Below are the code and all the weights of a small trained network. Each question names an input and a class and asks about switching units off, where a switched-off unit gives its printed mean instead of its output.

import numpy as np


def w(rows, s, z=0):
    codes = np.array(rows[::2]) - 128.0
    scale = np.full(codes.shape[1], s)
    scale[-1] = z or s
    return codes * scale


def norm(h):
    return h / np.sqrt((h * h).mean(-1, keepdims=True) + 1e-5)


def f(y):
    return np.maximum(y, 0)


def log_softmax(a):
    a = a - a.max(-1, keepdims=True)
    return a - np.log(np.exp(a).sum(-1, keepdims=True))


def net(x, mask):
    res = np.array(x, float).reshape(1, 6) / 4 @ E
    u = 0
    for l in range(2):
        y = f(norm(res) @ A[l][:, :-1].T + A[l][:, -1])
        res = res + np.where(mask[u : u + 13], y, B[l][:, -1]) @ B[l][:, :-1]
        u += 13
    return log_softmax(norm(res)[-1] @ U[:, :-1].T + U[:, -1])


A, B = {}, {}
E = w([
[154,62,193,253,192,38],'x0',
[128,126,122,129,130,129],'x1',
[228,247,157,139,242,183],'x2',
[127,127,128,127,130,127],'x3',
[251,73,147,125,59,150],'x4',
[148,220,117,163,47,52],'x5',
],0.0027)
A[0] = w([
[64,154,82,107,190,75,62],'0.n1',
[103,22,134,89,236,218,3],'0.n2',
[59,16,65,146,106,161,89],'0.n3',
[239,84,111,93,102,112,48],'0.n4',
[101,163,108,51,119,177,91],'0.n5',
[254,72,143,89,67,136,51],'0.n6',
[228,85,120,105,94,125,46],'0.n7',
[25,157,86,131,186,86,47],'0.n8',
[49,158,74,121,205,80,28],'0.n9',
[148,92,224,194,178,39,67],'0.n10',
[73,114,95,158,40,99,96],'0.n11',
[246,52,87,119,100,139,65],'0.n12',
[52,151,76,136,213,132,90],'0.n13',
],0.004,0.0051)
B[0] = w([
[131,119,167,164,77,170,159],'0.n1',
[156,3,170,67,210,246,180],'0.n2',
[186,105,182,56,156,91,227],'0.n3',
[87,147,176,173,106,169,162],'0.n4',
[145,79,84,195,155,152,188],'0.n5',
[49,155,186,206,80,197,199],'0.n6',
[102,151,165,166,105,169,158],'0.n7',
[111,127,192,174,49,186,173],'0.n8',
[87,152,196,191,63,199,153],'0.n9',
[101,88,19,175,145,179,252],'0.n10',
[161,115,169,81,163,108,213],'0.n11',
[76,148,194,161,93,179,194],'0.n12',
[133,106,195,152,60,182,203],'0.n13',
],0.0052,0.0019)
A[1] = w([
[2,166,159,131,172,128,54],'1.n1',
[179,190,141,125,206,186,63],'1.n2',
[96,83,86,112,107,88,29],'1.n3',
[135,157,19,57,108,175,4],'1.n4',
[178,165,129,162,80,50,83],'1.n5',
[166,171,156,172,214,156,40],'1.n6',
[122,120,140,65,78,161,83],'1.n7',
[98,181,108,151,52,71,113],'1.n8',
[80,36,145,95,85,92,89],'1.n9',
[138,232,87,151,84,42,24],'1.n10',
[128,118,119,120,134,122,86],'1.n11',
[147,136,140,72,83,175,147],'1.n12',
[168,64,129,178,167,82,105],'1.n13',
],0.0066,0.0017)
B[1] = w([
[237,116,158,198,34,184,194],'1.n1',
[126,132,147,70,57,21,252],'1.n2',
[183,174,138,101,128,88,169],'1.n3',
[79,93,69,251,191,71,180],'1.n4',
[89,75,148,70,198,188,193],'1.n5',
[125,140,122,77,49,65,248],'1.n6',
[117,144,106,181,166,113,199],'1.n7',
[152,83,159,98,172,187,201],'1.n8',
[193,253,139,89,116,77,251],'1.n9',
[132,19,149,62,177,196,197],'1.n10',
[139,140,134,131,119,126,131],'1.n11',
[90,122,122,192,166,106,218],'1.n12',
[43,192,31,140,140,177,232],'1.n13',
],0.0055,0.0034)
U = w([
[171,182,141,42,95,8,248],'0',
[134,149,194,214,49,204,124],'1',
[85,130,18,216,183,108,105],'2',
[142,47,154,41,194,189,30],'3',
],0.012,0.0015)

Each question gives the input, the list of numbers given to net, and the class t.
The units are the neurons (one row each of A and B). Each row of codes is followed by its name. A weight is (code - 128) times the scale printed after its matrix; where a second scale follows, it is the last column's (A, B and U).
mask holds one flag per neuron, layer by layer. A switched-off neuron (its flag False) gives its mean, the last column of its row in B, instead of its output. The means were averaged over made-up inputs and are rounded, as every weight is.
A unit's drop is (log p(t) with every unit on - log p(t) with that unit switched off) / (log p(t) with every unit on - log p(t) with every unit switched off).
The circuit of an input: a set's keep is (log p(t) with only the set's units on - log p(t) with every unit switched off) / (log p(t) with every unit on - log p(t) with every unit switched off). Starting from the 12 units with the biggest drops (on a tie, the unit counted first), units are removed one at a time, each time the one whose removal leaves the highest keep (on an exact tie, the one counted first), for as long as the keep stays at least 0.8.
units of the circuit, in order: the units of the circuit, biggest drop first
most important unit: the unit with the biggest drop
top k neurons: the k neurons with the biggest drops, biggest first
k most important neurons of layer l: the k neurons of layer l with the biggest drops, biggest first
input [-5,7,7,-7,-2,-3], class 0: most important unit : 1.n2
input [-8,2,5,-1,4,8], class 2: units of the circuit, in order : [1.n4; 1.n12]
input [5,1,5,-8,6,8], class 3: 2 most important neurons of layer 1 : [1.n5; 1.n10]
input [-5,1,-4,4,-3,8], class 3: units of the circuit, in order : [1.n10; 1.n8]
input [-8,0,-6,1,4,1], class 2: units of the circuit, in order : [1.n4; 1.n7]
input [8,-7,8,8,5,-2], class 0: units of the circuit, in order : [1.n6; 1.n2]
input [-8,1,7,4,1,0], class 2: top 2 neurons : [1.n4; 1.n9]
input [8,6,-2,0,5,8], class 2: units of the circuit, in order : [0.n10; 1.n13]
input [2,-1,0,-1,7,8], class 3: units of the circuit, in order : [1.n5; 1.n10]
input [5,-8,6,-2,-7,-3], class 1: 3 most important neurons of layer 1 : [1.n1; 1.n9; 1.n3]
input [-6,-6,-5,-2,-4,6], class 2: 3 most important neurons of layer 1 : [1.n4; 1.n7; 1.n2]
input [-5,-7,5,2,1,-4], class 0: top 2 neurons : [1.n2; 0.n10]
input [4,1,8,-6,2,-8], class 0: units of the circuit, in order : [1.n2; 1.n6]
input [7,-5,3,2,-3,6], class 2: units of the circuit, in order : [0.n10]
input [2,-6,-3,1,-5,5], class 1: top 2 neurons : [1.n1; 0.n8]
input [0,5,5,6,7,-6], class 1: top 2 neurons : [0.n6; 0.n12]
input [-3,4,6,-7,6,-5], class 0: 3 most important neurons of layer 1 : [1.n2; 1.n6; 1.n1]
input [-8,2,4,5,-8,-7], class 1: top 2 neurons : [1.n1; 0.n13]
input [5,8,-6,3,-8,4], class 1: top 2 neurons : [1.n1; 1.n2]
input [-7,7,-6,0,-3,4], class 2: units of the circuit, in order : [1.n4]
input [4,-4,5,-4,-5,6], class 3: 3 most important neurons of layer 1 : [1.n10; 1.n5; 1.n9]
